Here is a tiny trained network, its code and every weight. The questions are about switching its units off for an input and a class, where a switched-off unit gives its printed mean instead of its output.

import numpy as np


def w(rows, s, z=0):
    codes = np.array(rows[::2]) - 128.0
    scale = np.full(codes.shape[1], s)
    scale[-1] = z or s
    return codes * scale


def norm(h):
    return h / np.sqrt((h * h).mean(-1, keepdims=True) + 1e-5)


def f(y):
    return np.maximum(y, 0)


def log_softmax(a):
    a = a - a.max(-1, keepdims=True)
    return a - np.log(np.exp(a).sum(-1, keepdims=True))


def net(x, mask):
    res = np.array(x, float).reshape(1, 7) / 4 @ E
    u = 0
    for l in range(3):
        y = f(norm(res) @ A[l][:, :-1].T + A[l][:, -1])
        res = res + np.where(mask[u : u + 10], y, B[l][:, -1]) @ B[l][:, :-1]
        u += 10
    return log_softmax(norm(res)[-1] @ U[:, :-1].T + U[:, -1])


A, B = {}, {}
E = w([
[100,217,123,125,161,242,128],'x0',
[132,136,124,127,129,123,115],'x1',
[123,129,131,136,126,127,129],'x2',
[11,135,2,42,98,80,127],'x3',
[83,14,126,160,205,112,72],'x4',
[130,124,128,126,129,132,132],'x5',
[132,136,126,123,130,125,117],'x6',
],0.0065)
A[0] = w([
[101,125,46,124,138,119,137,182],'0.n1',
[183,125,105,109,42,100,162,2],'0.n2',
[94,167,181,167,185,176,112,68],'0.n3',
[78,105,113,90,71,147,105,129],'0.n4',
[68,39,60,107,139,142,132,90],'0.n5',
[139,59,157,213,252,151,75,130],'0.n6',
[208,211,170,189,88,93,215,207],'0.n7',
[78,157,60,108,73,98,205,83],'0.n8',
[44,57,136,151,199,142,64,64],'0.n9',
[3,84,112,62,72,143,77,32],'0.n10',
],0.0062,0.0031)
B[0] = w([
[131,153,170,153,117,125,142,202],'0.n1',
[204,74,120,185,102,118,69,157],'0.n2',
[183,86,99,76,104,188,103,177],'0.n3',
[176,194,82,121,63,121,160,177],'0.n4',
[211,133,135,123,120,122,140,205],'0.n5',
[93,125,189,4,67,140,96,248],'0.n6',
[200,173,64,151,201,100,181,254],'0.n7',
[78,101,172,111,95,149,1,206],'0.n8',
[150,122,45,171,183,150,159,209],'0.n9',
[238,181,88,203,164,150,221,206],'0.n10',
],0.0066,0.0057)
A[1] = w([
[223,131,129,96,177,115,178,189],'1.n1',
[3,204,208,104,129,134,148,64],'1.n2',
[121,95,168,108,87,156,107,103],'1.n3',
[105,179,87,150,129,251,144,62],'1.n4',
[101,109,141,149,113,124,118,5],'1.n5',
[92,127,60,108,110,104,162,51],'1.n6',
[122,93,178,127,134,151,100,89],'1.n7',
[129,96,172,197,94,167,161,113],'1.n8',
[155,145,108,114,142,118,224,124],'1.n9',
[86,148,145,142,190,212,122,113],'1.n10',
],0.0081,0.0028)
B[1] = w([
[94,116,155,173,147,100,87,254],'1.n1',
[45,224,181,93,67,2,93,137],'1.n2',
[64,82,155,143,124,136,59,153],'1.n3',
[58,183,211,21,148,89,218,209],'1.n4',
[153,81,102,179,169,161,120,128],'1.n5',
[184,97,155,176,202,141,51,158],'1.n6',
[16,78,158,87,49,128,83,156],'1.n7',
[84,139,130,128,109,104,141,140],'1.n8',
[143,131,120,165,134,114,74,195],'1.n9',
[184,57,39,78,133,157,135,169],'1.n10',
],0.0066,0.0077)
A[2] = w([
[140,110,56,113,211,82,188,116],'2.n1',
[177,168,206,153,144,115,140,133],'2.n2',
[64,68,113,164,138,112,111,162],'2.n3',
[198,142,118,149,96,146,50,104],'2.n4',
[125,159,111,122,173,243,128,253],'2.n5',
[164,113,118,108,129,59,83,104],'2.n6',
[151,236,105,147,162,140,133,205],'2.n7',
[83,172,129,128,2,87,139,97],'2.n8',
[53,146,114,39,134,114,143,243],'2.n9',
[175,145,81,155,67,120,110,170],'2.n10',
],0.0095,0.0021)
B[2] = w([
[156,176,135,178,189,140,166,197],'2.n1',
[107,162,48,140,135,116,129,199],'2.n2',
[140,195,146,141,140,89,147,172],'2.n3',
[143,62,105,107,131,122,189,194],'2.n4',
[2,157,18,119,148,218,110,206],'2.n5',
[159,150,153,165,113,149,128,203],'2.n6',
[75,104,169,129,156,96,140,254],'2.n7',
[120,67,123,46,69,134,175,183],'2.n8',
[188,124,179,196,109,73,93,208],'2.n9',
[167,103,113,125,69,210,102,197],'2.n10',
],0.0088,0.0077)
U = w([
[228,127,105,218,164,67,143,248],'0',
[64,212,84,143,229,160,172,185],'1',
[187,83,105,82,15,137,155,96],'2',
[55,193,168,46,54,69,156,50],'3',
[131,66,250,135,126,59,59,66],'4',
[60,94,141,59,133,216,44,49],'5',
],0.016,0.0016)

Each question gives the input, the list of numbers given to net, and the class t.
The units are the neurons (one row each of A and B). Each row of codes is followed by its name. A weight is (code - 128) times the scale printed after its matrix; where a second scale follows, it is the last column's (A, B and U).
mask holds one flag per neuron, layer by layer. A switched-off neuron (its flag False) gives its mean, the last column of its row in B, instead of its output. The means were averaged over made-up inputs and are rounded, as every weight is.
A unit's drop is (log p(t) with every unit on - log p(t) with that unit switched off) / (log p(t) with every unit on - log p(t) with every unit switched off).
The circuit of an input: a set's keep is (log p(t) with only the set's units on - log p(t) with every unit switched off) / (log p(t) with every unit on - log p(t) with every unit switched off). Starting from the 12 units with the biggest drops (on a tie, the unit counted first), units are removed one at a time, each time the one whose removal leaves the highest keep (on an exact tie, the one counted first), for as long as the keep stays at least 0.8.
circuit, biggest first: the units of the circuit, biggest drop first
most important unit: the unit with the biggest drop
k most important neurons: the k neurons with the biggest drops, biggest first
top k neurons in layer l: the k neurons of layer l with the biggest drops, biggest first
drop when u is switched off: that unit's drop, to one decimal
input [1,2,1,-5,-7,-5,2], class 1: circuit, biggest first => 2.n9, 2.n2
input [4,1,6,-2,8,6,7], class 5: circuit, biggest first => 0.n6
input [-3,4,-1,1,7,-6,0], class 0: circuit, biggest first => 0.n8, 2.n7
input [0,3,-1,5,-6,-5,3], class 2: circuit, biggest first => 0.n2, 2.n10, 2.n8
input [0,3,-4,2,-8,3,2], class 2: circuit, biggest first => 0.n2, 2.n10
input [-5,-2,-4,1,4,1,8], class 0: 2 most important neurons => 0.n9, 0.n8
input [-1,0,-5,2,8,-5,6], class 0: 3 most important neurons => 0.n9, 0.n5, 2.n5
input [-6,2,-5,6,0,-3,3], class 2: 4 most important neurons => 0.n7, 0.n8, 0.n9, 2.n10
input [5,-8,-4,0,4,-7,-7], class 5: top 2 neurons in layer 0 => 0.n6, 0.n7
input [-7,-4,1,5,1,3,-8], class 0: 2 most important neurons => 0.n6, 0.n10
input [8,-5,-6,1,0,-6,-8], class 3: top 2 neurons in layer 1 => 1.n4, 1.n2
input [3,7,5,-5,-1,7,5], class 1: top 2 neurons in layer 0 => 0.n7, 0.n8
input [-3,3,1,-4,1,-1,-4], class 4: top 2 neurons in layer 0 => 0.n6, 0.n10
input [-4,1,-5,-2,1,-3,-3], class 4: circuit, biggest first => 0.n10
input [3,-3,-8,-5,1,-2,7], class 5: 2 most important neurons => 0.n6, 0.n10
input [4,2,-4,0,7,-1,1], class 5: top 3 neurons in layer 0 => 0.n6, 0.n7, 0.n3
input [-5,1,0,0,-6,-8,-3], class 0: 2 most important neurons => 0.n7, 0.n6
input [7,0,-7,2,-7,-2,2], class 3: top 2 neurons in layer 1 => 1.n2, 1.n4
input [2,-8,-5,3,-1,-4,8], class 3: top 2 neurons in layer 0 => 0.n8, 0.n7
input [-5,2,-3,3,-1,-7,7], class 2: most important unit => 0.n7
input [-7,0,-6,1,8,8,7], class 0: 3 most important neurons => 0.n9, 0.n8, 2.n7
input [-8,7,4,2,7,4,-2], class 0: top 2 neurons in layer 0 => 0.n9, 0.n8
input [-7,7,0,4,-5,5,7], class 2: drop when 0.n2 is switched off => 0.0
input [-7,-7,1,6,-2,-6,1], class 2: drop when 0.n8 is switched off => 0.1
input [2,-8,6,-6,-1,8,6], class 1: drop when 0.n7 is switched off => 0.7
input [6,2,-8,-3,7,7,1], class 5: drop when 0.n6 is switched off => 0.5
input [8,8,7,1,-3,-5,-7], class 3: most important unit => 1.n4
input [5,4,2,-8,2,0,1], class 5: top 2 neurons in layer 0 => 0.n6, 0.n10
